Below are the code and all the weights of a small trained network. Each question names an input and a class and asks about switching units off, where a switched-off unit gives its printed mean instead of its output.

import numpy as np


def w(rows, s, z=0):
    codes = np.array(rows[::2]) - 128.0
    scale = np.full(codes.shape[1], s)
    scale[-1] = z or s
    return codes * scale


def norm(h):
    return h / np.sqrt((h * h).mean(-1, keepdims=True) + 1e-5)


def f(y):
    return y / 2 * (1 + np.tanh(0.7978845608 * (y + 0.044715 * y**3)))


def log_softmax(a):
    a = a - a.max(-1, keepdims=True)
    return a - np.log(np.exp(a).sum(-1, keepdims=True))


def net(x, mask):
    res = np.array(x, float).reshape(1, 6) / 4 @ E
    u = 0
    for l in range(3):
        y = f(norm(res) @ A[l][:, :-1].T + A[l][:, -1])
        res = res + np.where(mask[u : u + 4], y, B[l][:, -1]) @ B[l][:, :-1]
        u += 4
    return log_softmax(norm(res)[-1] @ U[:, :-1].T + U[:, -1])


A, B = {}, {}
E = w([
[114,1,142,102,66,142,146,103],'x0',
[134,127,130,123,127,126,128,130],'x1',
[119,130,121,132,127,126,129,124],'x2',
[80,154,252,161,59,144,164,166],'x3',
[71,143,120,69,155,84,49,184],'x4',
[126,127,134,129,142,136,128,131],'x5',
],0.0052)
A[0] = w([
[90,234,177,239,121,124,154,234,44],'0.n0',
[137,48,51,95,96,161,115,84,96],'0.n1',
[24,105,193,121,116,37,112,254,5],'0.n2',
[69,125,92,106,103,140,200,176,56],'0.n3',
],0.0044,0.0024)
B[0] = w([
[110,164,52,188,82,186,168,199,255],'0.n0',
[202,85,61,234,198,170,91,168,204],'0.n1',
[149,128,145,20,104,210,38,93,231],'0.n2',
[129,51,254,98,117,183,120,124,108],'0.n3',
],0.0061,0.0026)
A[1] = w([
[146,206,45,141,164,103,184,93,248],'1.n0',
[17,220,180,130,193,105,99,182,81],'1.n1',
[87,136,83,92,197,26,74,217,40],'1.n2',
[166,176,137,145,142,3,126,82,123],'1.n3',
],0.0053,0.0017)
B[1] = w([
[129,186,176,69,151,149,171,88,255],'1.n0',
[135,162,75,105,105,133,115,150,195],'1.n1',
[85,120,99,159,93,2,98,153,196],'1.n2',
[102,128,143,68,156,113,138,143,136],'1.n3',
],0.0091,0.004)
A[2] = w([
[67,162,178,220,84,175,227,117,19],'2.n0',
[105,106,47,112,146,71,3,96,2],'2.n1',
[146,225,163,52,204,132,132,14,10],'2.n2',
[135,114,98,122,89,107,198,141,31],'2.n3',
],0.0051,0.003)
B[2] = w([
[92,108,196,175,186,110,149,149,251],'2.n0',
[107,91,177,183,166,96,140,203,235],'2.n1',
[199,141,237,95,118,46,102,29,235],'2.n2',
[74,111,199,253,155,176,164,186,82],'2.n3',
],0.0074,0.0018)
U = w([
[195,194,173,62,195,81,165,32,233],'0',
[197,64,39,196,198,191,188,58,166],'1',
[65,234,221,190,165,200,241,158,31],'2',
[69,34,222,203,76,196,193,125,100],'3',
[74,195,78,72,183,16,81,163,201],'4',
[106,3,66,138,180,61,12,210,1],'5',
[53,199,84,82,67,164,65,217,194],'6',
[31,75,209,7,41,215,65,123,57],'7',
],0.0065,0.0023)

Each question gives the input, the list of numbers given to net, and the class t.
The units are the neurons (one row each of A and B). Each row of codes is followed by its name. A weight is (code - 128) times the scale printed after its matrix; where a second scale follows, it is the last column's (A, B and U).
mask holds one flag per neuron, layer by layer. A switched-off neuron (its flag False) gives its mean, the last column of its row in B, instead of its output. The means were averaged over made-up inputs and are rounded, as every weight is.
A unit's drop is (log p(t) with every unit on - log p(t) with that unit switched off) / (log p(t) with every unit on - log p(t) with every unit switched off).
The circuit of an input: a set's keep is (log p(t) with only the set's units on - log p(t) with every unit switched off) / (log p(t) with every unit on - log p(t) with every unit switched off). Starting from all 12 units, units are removed one at a time, each time the one whose removal leaves the highest keep (on an exact tie, the one counted first), for as long as the keep stays at least 0.8.
units of the circuit, in order: the units of the circuit, biggest drop first
k most important neurons: the k neurons with the biggest drops, biggest first
top k neurons in layer l: the k neurons of layer l with the biggest drops, biggest first
drop of u: that unit's drop, to one decimal
input [1,6,6,2,2,4], class 7: units of the circuit, in order => (0.n2)
input [8,-8,2,0,-2,7], class 1: 2 most important neurons => (0.n1; 1.n2)
input [-3,-7,-3,-8,-6,-8], class 0: units of the circuit, in order => (1.n0; 2.n2)
input [0,-5,-6,-5,-8,8], class 0: units of the circuit, in order => (1.n0; 2.n2)
input [3,-6,0,-3,0,-3], class 1: units of the circuit, in order => (1.n2; 0.n2)
input [1,-3,4,0,7,3], class 5: top 2 neurons in layer 2 => (2.n1; 2.n2)
input [8,-5,6,-2,0,-8], class 1: 2 most important neurons => (0.n1; 1.n2)
input [-7,3,1,8,6,8], class 6: top 2 neurons in layer 1 => (1.n1; 1.n0)
input [-4,-5,4,-2,0,-7], class 0: drop of 0.n0 => 0.0
input [-1,2,0,-2,-7,5], class 0: drop of 2.n2 => 0.3
input [6,-1,-1,-1,5,-7], class 5: drop of 0.n1 => 0.2
